The rows lie along a hidden order. The number after each row says roughly how far along it the row is, from 0 to 10. A new part has a new order.
In the rows, 128 means zero.
[ 89 152 199 127  94  96 172 112 129 100  66 107 118  35  65 109 143 255
 103 115 123 112 104 108 131 123 116 108 157 132 160 119 132 241 113 156
  98 144 133 131 136 160 115  86 138 156]
1
[109 133 175 158  73 132 133 123 151 109  99 116 133  61  55 106 138 118
 123 133 113 115 112 121 139 118 119 147 161 124 136 124 101 229 108 133
 122 145 151 123 156 118 142 124 138 127]
3
[139 124  75 115 133 150  95 136 104 143 162 150 154 200 193 198 118  92
 143 136 150 126 129 121 140 153 160 107  97 124 112 122 133  72 144 125
 149  83 102 140 100 155 135 125 135 110]
10
[142 120  98 133 150 147 131 133 136 146 130 160 128 178 117 202 120  32
 138 128 185 128 157 129 143 137 151 133 101 126 104  98 111  41 140 111
 139  70 149 111 112 157 136 120 125 105]
7
[135 133  63 115 132 143  91 138  95 143 183 137 153 197 233 195 119 126
 149 139 126 124 132 119 130 153 152 102 106 124 127 158 150  93 148 126
 151  86  95 148 103 142 126 136 134 123]
9
[111 131 113 141  83 126  99 127 112 115 149 126 139 121 135 178 129 120
 141 141  99 125 118 111 133 141 140 126 137 122 121 134 125 193 114 137
 131 121 122 145 124 140 138 108 136 133]
5
[ 89 144  94 133 133 131  96 136 104 124 180 149 133 156 207 244 128 146
 147 127 118 124 122 107 145 151 155  97 111 121 142 142 124 113 135 126
 135  48 142 141  96 170 142  94 127 126]
6
[143 124  90 115 144 138 150 129 123 145 132 151 134 177 141 187 119  90
 135 131 179 128 152 122 137 144 152 120 102 129 105 103 129  58 143 124
 135  82 118 124 106 167 124 112 128 118]
8
[117 131  83 144 103 133  47 137  96 126 184 114 125 175 201 197 124 116
 157 149  21 131 126 118 114 108 104 150 130 118 163 180 138 205 139 124
 139 146 128 148 131  81 136 102 125 146]
4
[ 84 140 112 153  92 133  71 136 113 116 183 135 135 123 183 222 131  91
 152 140  85 123 116 109 139 133 137 121 137 118 142 150 110 197 116 122
 139  93 152 142 117 128 155 106 126 127]
5
[ 73 165 177 140  88 110 129 125 125 102 121 111 122  57 145 128 144 240
 123 123  85 114 108 109 133 111 109 114 165 126 190 165 122 253 118 141
 120 117 146 138 143 129 127 114 133 155]
0

Part 2:
[115  94 160 125 175 122  97 206 137 134 121 131 141 123  73 112 145 100
 184 151 100 118]
0
[ 55  67 143 129  80 147  94 148 152 141 152 120 137 122 113 112 147 124
 126  98 153 123]
4
[112 139 138 149  96 122 114 121 132 147 149 124 126 126 131 124 115 133
  98 124 146 125]
6
[ 65  70 144 136  97 141  98 157 151 137 147 120 134 120 119 116 146 122
 132 104 155 119]
4
[168 139  95 121  95 138 140  67 123 114 128 125 120 131 183 148 128 150
  98 106 144 136]
8
[ 83 124 160 153 112 117 100 168 139 155 164 125 130 125 111 118 124 120
 111 132 136 117]
4
[ 57  89 153 133 130 127  94 190 146 146 139 128 140 120  94 102 142 113
 148 129 122 119]
2
[ 78 109 165 131 187 117 107 220 136 139 121 131 139 124  57 104 141  99
 177 159 100 118]
0
[169 109  85 110  84 154 144  46 127 101 132 123 123 129 177 158 141 156
 118  88 160 141]
9
[ 67 105 168 140 174 103 111 214 129 146 119 133 136 124  81 110 127  96
 165 169  99 117]
0
[124  76 101 114  83 159 125  79 142 114 142 119 129 123 156 133 149 148
 121  81 161 136]
7
[228 145  58  94 104 156 181   6 108  82 106 129 114 136 204 166 132 164
 117  91 141 150]
10
[ 88 117 154 149  79 124 104 155 141 152 158 125 131 124 114  92 121 124
 107 128 143 120]
5
[169 186 121 143 106 117 139  78 115 138 137 128 117 140 158 145  99 141
  74 135 137 130]
8
[105 108 131 135 108 137 113 112 140 139 148 121 130 124 135 123 132 138
 111 104 155 127]
6
[ 77 101 157 139 102 137 106 164 146 145 152 120 128 121 120  99 129 124
 125 111 143 122]
4
[ 48   1 127  89 169 163  96 199 152 100 113 124 150 110  98 110 196 104
 248 103 120 119]
0
[ 83  86 140 134  94 140  98 144 146 140 150 121 132 122 119 104 139 127
 128 103 151 123]
5
[219 176  83 115 112 135 166  33 107 104 112 131 114 138 177 167 111 158
  92 121 143 144]
10
[ 70  66 147 131 104 146  91 163 150 137 155 122 142 119 108 105 148 122
 139 105 143 120]
4
[211 182  79 115 119 135 182  27 100 102 115 131 112 139 182 167 108 160
  79 122 133 144]
10
[160 175 117 138 107 119 142  81 117 143 135 128 118 136 154 145 107 143
  87 123 138 132]
8
[208 155  75 111 109 140 170  24 108 101 122 129 115 136 186 165 118 158
  97 110 141 148]
10
[187 122  83 110  97 148 152  42 124 101 123 123 119 131 170 155 129 157
 116  95 149 142]
9

[156 141 116 109 115  86 115 143 131  67 146 150 133 134 130 109  73 146
  98  82  96 129 149 153 155 137 152 100 132  99 103 116 105 119 152 151
 140 117 119 104 133 112 126 159 135 152 183 168 127 116 100  37 114  97
  81 151]
9
[ 83 125  93 160 170 173 176 169 129 147  90 101  64 111 126 164 144 128
 148 148 106  81  85  64 121 119 152 176 176 135 144 142 110  80  96 133
  99 125 216 154 161 162 166 155  85 109  26 110 119 143 132 130 173 186
  90 132]
5
[ 99 107 110 132 164 161 173 179 147 134 101  97  50  96 129 133 128 130
 164 171 117  79  92  79 110 110 133 115 173 136 144 133 115  85 104 123
 105 118 153 148 179 159 154 143  90 113  60 104 105 130 141 159 180 173
 117 126]
2
[ 99 114 127 171 161 163 142 148 122 156  99 103 109 129  96 145 138 129
 135  95  97 141 119 113 134 143 167 150 175 129 116  96 152  79  84  99
 133 142 166 156 177 137 116 109  98 114  90 120 128 136 147 152 126 125
 104 113]
9
[102 116 119 164 168 166 163 165 129 162  90  91  68 106 122 144 141 130
 168 157 114  95  99  85 112 116 139 123 168 132 136 127 135  89  95 113
 125 128 170 154 180 144 130 116  85 106  51 105 116 139 154 175 165 166
 121 115]
3
[120  98 147 134 153 136 145 157 134 181 104  93  69 106 104 137 141 139
 170 135  93 112 110  96 102 121 145  73 190 140 136 106 182  81  97 104
 137 130  97 144 203 135 107  84  99 116 141 129 121 150 175 202 164 105
 111  88]
2
[132 138 149 184 170 146 136 131 106 188  89 100  90 128 109 160 147 136
 149 115  88 121 117 111 125 131 157 112 163 121 109  91 174  89 115 136
 166 148 155 146 164 112  95  73  73 112 123 145 141 165 169 178 150 116
  88 107]
5
[106 124 103 150 168 159 172 178 134 143  87  94  41 101 133 150 138 136
 168 172 113  63  87  62 106 105 137 128 177 132 154 151 106  96 108 135
 104 118 178 144 169 154 154 146  59 112  41 114 114 141 141 150 184 186
  99 123]
1
[126 137 148 175 167 144 140 132 115 161 106 114 107 129 104 145 121 129
 118  87  85 141 122 138 151 149 168 122 152 112  86  63 161  82 117 145
 170 152 166 147 164 125 108  89  87 119 130 146 137 150 146 129 137 102
  86 133]
10
[100  66 111  76 129 115 143 181 166 111 132 112  78 101 107 100 114 142
 168 142 113 114 120 105  97 114 139  67 200 149 162 146 143  86  84  67
  90 100  51 132 206 151 133 140 133 131 158 109  98 103 142 162 146 115
 136  87]
2
[ 82 114 108 151 164 174 172 160 137 147 102 101  79 110 120 146 133 121
 150 150 119  99  93  88 119 123 146 164 166 142 146 126 118  90  93 116
 104 129 183 154 162 163 158 141  98 107  39  98 115 133 135 153 163 164
 119 129]
6
[120 120 101 119 135 135 152 173 148  93 123 105  65 100 148 117 116 137
 168 185 146  76 115  90 105 100 113 103 138 125 153 174  76 126 126 126
 103 108 135 127 155 142 146 162 111 125  73 106 104 111 123 130 158 188
 133 133]
0
